Here is a tiny trained network, its code and every weight. The questions are about switching its units off for an input and a target symbol, where a switched-off unit gives its printed mean instead of its output.

import numpy as np


def w(rows, s, z=0):
    codes = np.array(rows[::2]) - 128.0
    scale = np.full(codes.shape[1], s)
    scale[-1] = z or s
    return codes * scale


def f(y):
    return y / 2 * (1 + np.tanh(0.7978845608 * (y + 0.044715 * y**3)))


def softmax(a):
    e = np.exp(a - a.max(-1, keepdims=True))
    return e / e.sum(-1, keepdims=True)


def log_softmax(a):
    a = a - a.max(-1, keepdims=True)
    return a - np.log(np.exp(a).sum(-1, keepdims=True))


def net(x, mask):
    ids = ['αβδζηθλμξπστψω'.index(c) for c in x.split()]
    T = len(ids)
    res = E[ids] + P[:T]
    u = 0
    for l in range(2):
        r = res
        for j in range(2):
            rows = slice(2 * j, 2 * j + 2)
            q, k, v = (r @ M[l][rows].T for M in (Q, K, V))
            z = softmax(np.where(np.tri(T) > 0, q @ k.T / 2**0.5, -1e9)) @ v
            o = O[l][rows]
            res = res + np.where(mask[u + j], z, o[:, -1]) @ o[:, :-1]
        u += 2
        y = f(res @ A[l][:, :-1].T + A[l][:, -1])
        res = res + np.where(mask[u : u + 8], y, B[l][:, -1]) @ B[l][:, :-1]
        u += 8
    return log_softmax(res[-1] @ U[:, :-1].T + U[:, -1])


Q, K, V, O, A, B = {}, {}, {}, {}, {}, {}
E = w([
[212,67,74,103,38,139,45,183],'α',
[157,131,109,83,116,134,136,228],'β',
[167,141,97,210,95,190,191,88],'δ',
[184,186,168,38,126,186,133,141],'ζ',
[96,112,165,81,136,147,100,110],'η',
[133,120,152,162,157,183,4,223],'θ',
[150,140,48,168,115,28,95,187],'λ',
[163,195,163,128,149,93,68,155],'μ',
[50,162,137,111,52,145,21,206],'ξ',
[117,85,71,107,171,88,82,6],'π',
[106,233,122,95,84,89,97,162],'σ',
[131,228,163,89,149,100,111,1],'τ',
[248,120,152,93,222,130,159,106],'ψ',
[222,217,92,119,119,68,94,87],'ω',
],0.017)
P = w([
[111,98,216,55,59,128,153,178],'0',
[130,67,232,60,34,120,145,170],'1',
[120,106,176,62,77,141,129,166],'2',
[120,118,154,56,104,161,112,161],'3',
[121,122,127,49,107,161,111,165],'4',
[115,129,119,50,125,160,109,173],'5',
[116,129,106,34,129,162,113,161],'6',
[103,134,96,34,134,153,119,176],'7',
[115,134,88,30,140,164,121,169],'8',
[116,136,73,25,135,182,118,164],'9',
[106,139,68,30,136,175,120,179],'10',
[102,151,55,49,155,200,120,179],'11',
[107,121,52,2,124,177,114,157],'12',
],0.0057)
Q[0] = w([
[126,135,72,85,167,162,91,110],'0.h0',
[130,125,134,137,107,180,151,127],'0.h0',
[8,85,109,196,153,96,211,63],'0.h1',
[196,162,114,9,119,102,26,155],'0.h1',
],0.011)
K[0] = w([
[116,136,88,181,111,196,168,104],'0.h0',
[127,85,138,75,183,169,147,157],'0.h0',
[100,77,120,11,199,23,77,117],'0.h1',
[105,140,105,254,67,189,213,109],'0.h1',
],0.0092)
V[0] = w([
[136,124,138,2,149,67,113,120],'0.h0',
[118,123,109,56,168,69,24,184],'0.h0',
[168,148,175,16,138,51,46,178],'0.h1',
[106,117,71,70,166,125,63,124],'0.h1',
],0.0068)
O[0] = w([
[150,130,129,194,210,205,90,73,218],'0.h0',
[126,104,164,248,190,189,169,71,255],'0.h0',
[119,177,118,14,124,2,95,191,246],'0.h1',
[142,86,179,34,54,69,107,145,161],'0.h1',
],0.0075,0.0051)
A[0] = w([
[51,98,138,154,97,100,82,209,2],'0.n0',
[92,130,168,100,145,24,190,84,23],'0.n1',
[128,144,166,173,178,142,139,142,153],'0.n2',
[44,145,167,50,119,141,128,159,66],'0.n3',
[167,114,159,155,169,172,119,70,53],'0.n4',
[143,62,210,90,158,169,157,202,85],'0.n5',
[103,162,71,130,122,87,119,111,177],'0.n6',
[172,146,74,105,91,1,185,85,71],'0.n7',
],0.0096,0.0073)
B[0] = w([
[118,177,10,103,141,108,69,75,190],'0.n0',
[113,121,115,90,112,187,91,126,149],'0.n1',
[185,62,89,72,74,131,122,108,229],'0.n2',
[43,118,144,119,175,233,163,130,232],'0.n3',
[87,70,99,211,108,130,133,182,188],'0.n4',
[107,148,53,147,117,147,149,122,251],'0.n5',
[96,118,166,177,71,125,168,101,242],'0.n6',
[147,151,98,216,159,148,160,117,224],'0.n7',
],0.011,0.0033)
Q[1] = w([
[2,64,1,214,222,212,83,50],'1.h0',
[217,71,128,169,131,230,123,186],'1.h0',
[138,107,34,189,252,238,162,80],'1.h1',
[59,94,113,143,168,133,69,152],'1.h1',
],0.0078)
K[1] = w([
[135,111,113,210,110,254,143,116],'1.h0',
[205,146,119,115,190,164,92,159],'1.h0',
[99,126,99,181,228,153,204,56],'1.h1',
[82,134,78,153,157,213,135,140],'1.h1',
],0.0093)
V[1] = w([
[155,144,35,31,150,104,215,115],'1.h0',
[39,134,139,78,4,14,248,42],'1.h0',
[168,201,184,63,62,124,62,71],'1.h1',
[99,117,48,122,88,163,254,21],'1.h1',
],0.0042)
O[1] = w([
[115,99,19,115,235,139,106,94,110],'1.h0',
[60,90,18,113,117,214,174,67,2],'1.h0',
[123,56,100,134,50,92,195,101,140],'1.h1',
[44,106,91,2,201,73,146,88,137],'1.h1',
],0.006,0.0065)
A[1] = w([
[107,166,120,78,100,108,82,85,92],'1.n0',
[136,120,143,196,155,146,125,94,35],'1.n1',
[139,87,77,150,124,82,107,169,131],'1.n2',
[128,83,127,97,165,128,89,104,43],'1.n3',
[90,97,108,184,69,194,93,120,2],'1.n4',
[117,252,155,94,124,127,202,89,112],'1.n5',
[103,75,159,157,171,95,145,85,55],'1.n6',
[139,78,112,114,126,140,119,174,180],'1.n7',
],0.012,0.0081)
B[1] = w([
[189,115,165,204,185,156,160,155,197],'1.n0',
[109,136,75,57,103,126,138,174,139],'1.n1',
[115,154,174,120,101,147,129,65,225],'1.n2',
[104,172,125,173,105,156,174,138,152],'1.n3',
[198,136,82,109,177,140,249,115,147],'1.n4',
[186,117,114,147,79,144,84,141,253],'1.n5',
[129,28,72,136,119,80,114,191,154],'1.n6',
[100,167,122,117,90,70,133,92,245],'1.n7',
],0.012,0.0054)
U = w([
[109,138,146,81,76,131,102,78,73],'α',
[86,176,97,95,114,86,159,233,215],'β',
[137,144,121,111,104,160,198,100,166],'δ',
[176,98,117,64,141,175,80,178,106],'ζ',
[59,132,220,113,147,185,134,66,254],'η',
[85,181,109,140,185,131,2,117,53],'θ',
[60,195,173,213,139,100,166,108,136],'λ',
[154,131,248,171,176,71,140,218,170],'μ',
[118,164,136,189,195,144,139,187,144],'ξ',
[117,78,110,158,154,116,90,162,227],'π',
[83,138,150,199,69,177,114,217,91],'σ',
[143,130,187,170,158,186,102,55,47],'τ',
[156,158,155,95,208,100,136,65,154],'ψ',
[165,165,73,164,127,106,113,167,41],'ω',
],0.0091,0.0048)

Each question gives the input, a string of symbols that net reads in full, and the target symbol t.
The units are the heads (2 rows each of Q, K, V and O) and the neurons (one row each of A and B). Each row of codes is followed by its name. A weight is (code - 128) times the scale printed after its matrix; where a second scale follows, it is the last column's (O, A, B and U).
mask holds one flag per unit, layer by layer, with each layer's heads first. A switched-off unit (its flag False) gives its mean, the last column of its rows in O or B, instead of its output. The means were averaged over made-up inputs and are rounded, as every weight is.
A unit's drop is (log p(t) with every unit on - log p(t) with that unit switched off) / (log p(t) with every unit on - log p(t) with every unit switched off).
The circuit of an input: a set's keep is (log p(t) with only the set's units on - log p(t) with every unit switched off) / (log p(t) with every unit on - log p(t) with every unit switched off). Starting from the 12 units with the biggest drops (on a tie, the unit counted first), units are removed one at a time, each time the one whose removal leaves the highest keep (on an exact tie, the one counted first), for as long as the keep stays at least 0.8.
units of the circuit, in order: the units of the circuit, biggest drop first
k most important neurons of layer l: the k neurons of layer l with the biggest drops, biggest first
heads that matter: for each layer, one digit per head in row order, 1 if its drop is at least 0.15 and else 0, layers parted by /
input μ α μ σ λ ω ψ δ ξ, target δ: units of the circuit, in order => (1.n4; 0.h1)
input π π β ψ π τ, target τ: units of the circuit, in order => (1.n0; 1.n5)
input β θ π λ ζ ζ β τ θ θ δ θ ψ, target μ: units of the circuit, in order => (1.h0)
input θ θ τ μ σ η ω δ η, target δ: 2 most important neurons of layer 0 => (0.n2; 0.n4)
input ω α α τ, target τ: heads that matter => 01 / 00
input π δ α, target δ: units of the circuit, in order => (1.n4; 0.h1)
input β ψ μ η ξ λ π λ π μ, target μ: units of the circuit, in order => (0.h1; 0.n5; 0.n0)
input λ δ θ β θ π η π θ ω, target μ: units of the circuit, in order => (0.h1; 1.h0)
input λ π ω ξ θ θ θ δ ζ, target δ: units of the circuit, in order => (0.h1; 1.n4)
input θ ω τ β, target β: units of the circuit, in order => (0.h1; 1.n7)
input λ μ θ π ψ μ ω α, target α: units of the circuit, in order => (1.n2; 1.n7)
input λ ψ π β δ θ α, target μ: units of the circuit, in order => (1.h0; 0.h1)
input η σ β π ξ δ π λ θ θ θ λ, target μ: units of the circuit, in order => (1.h0; 0.h1)
input δ τ σ η θ τ, target μ: heads that matter => 11 / 10
input δ π ψ θ ξ δ σ σ ζ, target ζ: heads that matter => 10 / 01
input θ β π η μ λ ζ, target ζ: heads that matter => 01 / 00
input η π α α θ, target θ: 2 most important neurons of layer 0 => (0.n0; 0.n6)
input π σ λ δ τ, target δ: heads that matter => 01 / 10
input θ π μ τ δ π, target δ: units of the circuit, in order => (0.h0; 1.h0; 0.n6; 1.n4)
input τ ω ψ τ λ δ μ, target δ: units of the circuit, in order => (0.n2; 0.h1; 1.n4)
input π θ ω ψ β θ δ τ, target δ: 2 most important neurons of layer 0 => (0.n4; 0.n7)
input α μ α π μ ξ ω λ θ τ μ, target μ: heads that matter => 11 / 00
input β π λ ξ θ β μ β β π δ π, target δ: units of the circuit, in order => (0.h0; 1.h0; 0.n6)
input σ π β α ω ξ λ β δ θ, target δ: 3 most important neurons of layer 0 => (0.n2; 0.n4; 0.n5)
input τ ω ω ω, target ω: 3 most important neurons of layer 1 => (1.n5; 1.n2; 1.n1)
input β ζ ζ η ω λ, target λ: most important neuron of layer 0 => (0.n6)
input θ α θ τ μ σ, target σ: most important neuron of layer 1 => (1.n5)
input λ λ β α θ β ψ ζ ψ η π, target π: most important neuron of layer 0 => (0.n6)
